Below are the code and all the weights of a small trained network. Each question names an input and a class and asks about switching units off, where a switched-off unit gives its printed mean instead of its output.

import numpy as np


def w(rows, s, z=0):
    codes = np.array(rows[::2]) - 128.0
    scale = np.full(codes.shape[1], s)
    scale[-1] = z or s
    return codes * scale


def f(y):
    return np.maximum(y, 0)


def log_softmax(a):
    a = a - a.max(-1, keepdims=True)
    return a - np.log(np.exp(a).sum(-1, keepdims=True))


def net(x, mask):
    res = np.array(x, float).reshape(1, 8) / 4 @ E
    y = f(res @ A[0][:, :-1].T + A[0][:, -1])
    res = res + np.where(mask, y, B[0][:, -1]) @ B[0][:, :-1]
    return log_softmax(res[-1] @ U[:, :-1].T + U[:, -1])


A, B = {}, {}
E = w([
[128,129,120,123,137,125,127,125,132,129],'x0',
[133,117,131,108,155,143,118,166,121,118],'x1',
[128,133,133,138,110,122,135,113,127,135],'x2',
[120,131,132,129,124,120,129,113,129,133],'x3',
[209,141,177,180,131,83,3,101,157,151],'x4',
[52,65,114,225,151,71,116,202,109,195],'x5',
[128,206,198,223,209,135,176,124,142,85],'x6',
[85,170,127,144,126,253,95,136,170,235],'x7',
],0.011)
A[0] = w([
[160,148,153,129,102,104,103,135,121,159,107],'N0',
[148,81,156,115,139,85,126,129,117,66,66],'N1',
[142,117,106,96,75,116,78,135,112,162,91],'N2',
[147,182,159,175,182,133,161,131,149,112,103],'N3',
[77,130,125,102,130,147,158,125,129,120,64],'N4',
[176,145,175,143,125,104,33,139,159,134,52],'N5',
[121,155,207,138,195,129,146,123,140,109,62],'N6',
[66,117,152,100,121,131,177,142,120,129,88],'N7',
[118,161,129,146,145,131,139,123,130,112,48],'N8',
[65,69,114,208,137,82,112,184,97,176,57],'N9',
[150,95,106,108,115,107,84,113,149,149,124],'N10',
[185,168,139,60,110,182,145,79,145,87,72],'N11',
[155,197,164,63,89,154,117,118,140,96,46],'N12',
[116,115,104,147,148,111,119,134,127,145,2],'N13',
[80,151,116,142,139,213,100,127,175,171,126],'N14',
[66,109,129,117,119,165,155,126,129,88,12],'N15',
[131,131,141,138,123,214,102,133,171,177,122],'N16',
[155,112,93,96,87,131,109,147,105,155,77],'N17',
[128,168,130,124,122,163,121,122,120,177,56],'N18',
[186,164,124,87,111,156,118,126,141,87,30],'N19',
[126,165,134,114,131,161,104,140,146,190,127],'N20',
[149,93,125,128,152,56,135,131,108,91,112],'N21',
[131,159,173,158,178,115,165,127,137,127,44],'N22',
[111,130,74,118,109,161,248,150,112,127,67],'N23',
[139,88,99,59,73,111,98,138,125,156,96],'N24',
[147,191,136,177,182,132,174,142,162,105,72],'N25',
[102,139,115,109,106,131,172,154,128,127,85],'N26',
[116,72,78,83,92,134,138,111,133,142,69],'N27',
[158,90,127,127,130,86,141,132,147,80,92],'N28',
[133,85,93,88,89,125,117,131,164,147,70],'N29',
[195,102,156,183,132,145,52,106,172,139,80],'N30',
[101,130,121,131,115,171,151,122,116,125,69],'N31',
[194,124,162,156,130,108,25,131,152,135,66],'N32',
[150,116,125,114,125,52,153,123,106,68,134],'N33',
],0.013,0.0046)
B[0] = w([
[95,131,105,99,173,135,154,89,123,112,165],'N0',
[180,198,107,119,71,121,135,154,121,142,201],'N1',
[110,123,193,141,121,189,95,100,126,74,197],'N2',
[73,129,203,164,107,182,77,121,134,97,206],'N3',
[106,139,92,115,151,126,155,83,126,114,172],'N4',
[74,124,96,40,197,117,176,65,85,88,212],'N5',
[98,105,147,155,84,198,101,113,110,133,193],'N6',
[102,128,86,117,175,123,153,84,106,106,187],'N7',
[98,115,140,156,110,153,114,144,119,114,151],'N8',
[138,50,102,168,175,69,62,186,234,223,249],'N9',
[87,170,170,134,143,183,128,130,119,99,186],'N10',
[117,2,78,161,163,74,91,190,221,223,242],'N11',
[134,58,130,142,163,77,122,167,187,161,211],'N12',
[132,90,106,157,144,128,123,126,151,132,146],'N13',
[211,200,123,110,38,75,162,185,84,141,230],'N14',
[119,138,111,91,169,109,137,77,127,89,171],'N15',
[205,210,134,129,44,98,193,163,116,156,218],'N16',
[117,131,189,142,116,153,107,110,142,95,186],'N17',
[175,140,119,129,100,112,145,201,120,126,173],'N18',
[124,117,96,179,145,120,96,149,176,182,193],'N19',
[187,142,131,117,84,79,167,168,82,125,194],'N20',
[188,151,136,112,66,102,182,185,98,160,214],'N21',
[146,111,184,151,122,187,72,134,129,119,183],'N22',
[107,135,87,34,225,113,160,19,79,72,233],'N23',
[116,108,196,170,94,194,56,130,102,103,224],'N24',
[89,126,196,188,80,172,68,82,131,84,205],'N25',
[97,169,111,114,160,107,125,88,133,98,174],'N26',
[102,135,177,161,116,199,97,117,117,93,204],'N27',
[173,189,114,142,79,113,148,138,107,146,191],'N28',
[104,127,178,187,107,162,101,110,119,117,191],'N29',
[106,141,51,114,159,124,133,112,91,78,211],'N30',
[125,139,111,91,142,95,152,107,115,108,163],'N31',
[89,128,56,73,228,131,182,41,85,97,224],'N32',
[209,195,136,97,55,112,174,192,85,163,232],'N33',
],0.0082,0.016)
U = w([
[193,227,160,93,30,99,162,182,92,136,137],'0',
[71,168,110,63,196,134,150,97,89,72,243],'1',
[80,153,255,144,84,227,56,138,121,86,4],'2',
[115,77,131,131,149,76,82,181,228,204,80],'3',
],0.0096,0.0017)

Each question gives the input, the list of numbers given to net, and the class t.
The units are the neurons (one row each of A and B). Each row of codes is followed by its name. A weight is (code - 128) times the scale printed after its matrix; where a second scale follows, it is the last column's (A, B and U).
mask holds one flag per neuron, in row order. A switched-off neuron (its flag False) gives its mean, the last column of its row in B, instead of its output. The means were averaged over made-up inputs and are rounded, as every weight is.
A unit's drop is (log p(t) with every unit on - log p(t) with that unit switched off) / (log p(t) with every unit on - log p(t) with every unit switched off).
The circuit of an input: a set's keep is (log p(t) with only the set's units on - log p(t) with every unit switched off) / (log p(t) with every unit on - log p(t) with every unit switched off). Starting from the 12 units with the biggest drops (on a tie, the unit counted first), units are removed one at a time, each time the one whose removal leaves the highest keep (on an exact tie, the one counted first), for as long as the keep stays at least 0.8.
circuit, biggest first: the units of the circuit, biggest drop first
k most important neurons: the k neurons with the biggest drops, biggest first
drop of u: that unit's drop, to one decimal
input [0,-2,-1,5,-6,3,-6,2], class 1: circuit, biggest first : (N23)
input [-4,5,1,-8,-2,3,-3,-2], class 2: 2 most important neurons : (N11 N12)
input [-8,5,-6,3,1,-4,-3,3], class 3: 2 most important neurons : (N11 N33)
input [-7,-3,-6,7,3,-5,3,6], class 0: 3 most important neurons : (N16 N14 N9)
input [-4,5,-7,5,7,-4,-4,-6], class 1: 3 most important neurons : (N32 N5 N14)
input [-2,0,3,2,-7,6,-6,-4], class 1: 2 most important neurons : (N23 N11)
input [-3,-3,3,-5,-3,2,3,1], class 1: 3 most important neurons : (N24 N11 N27)
input [0,6,2,5,6,-3,0,7], class 0: 2 most important neurons : (N16 N14)
input [-4,-5,5,1,-8,4,8,-8], class 0: 4 most important neurons : (N33 N21 N32 N1)
input [2,3,1,0,-3,-6,-3,5], class 3: 3 most important neurons : (N11 N12 N33)
input [0,8,7,-7,-6,8,4,-8], class 0: 4 most important neurons : (N33 N11 N21 N1)
input [0,-3,-6,4,0,8,-8,2], class 2: 3 most important neurons : (N11 N24 N2)
input [4,-4,-2,4,8,-5,7,2], class 1: 3 most important neurons : (N32 N5 N30)
input [-4,-7,-7,4,-8,-4,6,-8], class 0: 3 most important neurons : (N33 N21 N32)
input [4,-8,-6,-1,-1,-5,4,-4], class 3: circuit, biggest first : (N11)
input [6,0,1,-6,-3,-3,-1,0], class 1: 3 most important neurons : (N9 N23 N21)
input [-7,0,3,-8,-4,6,3,5], class 3: 4 most important neurons : (N9 N33 N21 N1)
input [5,-4,-1,5,-6,-3,7,5], class 2: drop of N21 : 0.0
input [-2,-6,2,1,6,1,4,7], class 0: drop of N16 : 0.9
input [-1,-2,3,-3,-6,-7,2,1], class 3: drop of N32 : 0.2
input [6,6,8,4,6,4,-2,7], class 0: drop of N14 : 0.9
input [8,3,6,0,-6,6,8,-2], class 2: circuit, biggest first : (N25)
